Q_170: [138 179 195 139 117 139 102 168  97  76 129 142 158 127 149  94 145  87
 102 123 125 166 161 156 125  97 108 150 105 129  66 156 147 140  94 161
 129 165 105 183 104 103 112  80 123]
Q_712: [158 109 151  79 109 144  94 168  96  79 142 139 152 144 152  98 145  93
 100 118 130 159 162 159 122 118 109 152 108 117  74 147 154 142  96 163
 127 172 102 178 100  97 116  81 121]
Q_902: [134 191 203 143 105 152  95 147 111  85 116 161 158 108 151  79 145  92
  81  99 122 168 157 158 141  95 106 155 101 131  64 152 156 141 101 152
 135 175 116 194  97 110 107  61 131]
Q_642: [135 172 196 132 121 127 107 188  88  71 133 130 161 134 146 108 142  89
 114 142 124 159 154 152 115  99 106 145 113 127  70 163 136 136  86 155
 129 162 100 180 108 100 118  87 120]
Q_826: [131 180 193 134 112 132 102 183  90  77 133 136 160 133 148 108 140  97
 107 134 124 152 148 153 118 109 105 145 116 122  74 158 141 136  87 149
 128 171 104 181 101  99 120  79 122]
Q_648: [130 171 195 129 120 121 108 198  83  72 135 126 163 136 144 117 138  94
 118 150 122 150 146 148 110 104 104 141 120 123  74 165 131 133  81 148
 127 164 100 178 107  98 124  87 119]
Q_856: [135 172 196 132 121 127 107 188  88  71 133 130 161 134 146 108 142  89
 114 142 124 159 154 152 115  99 106 145 113 127  70 163 136 100 155 118
 136 108 129  87 180 100 162  86 121]
at: [158 108 151  79] -> Q_902, 13
asked: [135 172 196 132 121 127 107 188  88  71 133 130 161 134 146 108 142  89
 114 142 124 159 154 152 115  99 106 145 113 127  70 163 136 100 155 118
 136 108 129  87 180 100 162  86 121] -> Q_856
at: [ 97  76 129 142 158 127 149  94 145  87 102] -> Q_170, 9
at: [162  86] -> Q_856, 43
at: [136  86 155 129 162 100 180 108 100 118  87] -> Q_642, 34
at: [158 108 151  79 145] -> Q_902, 13

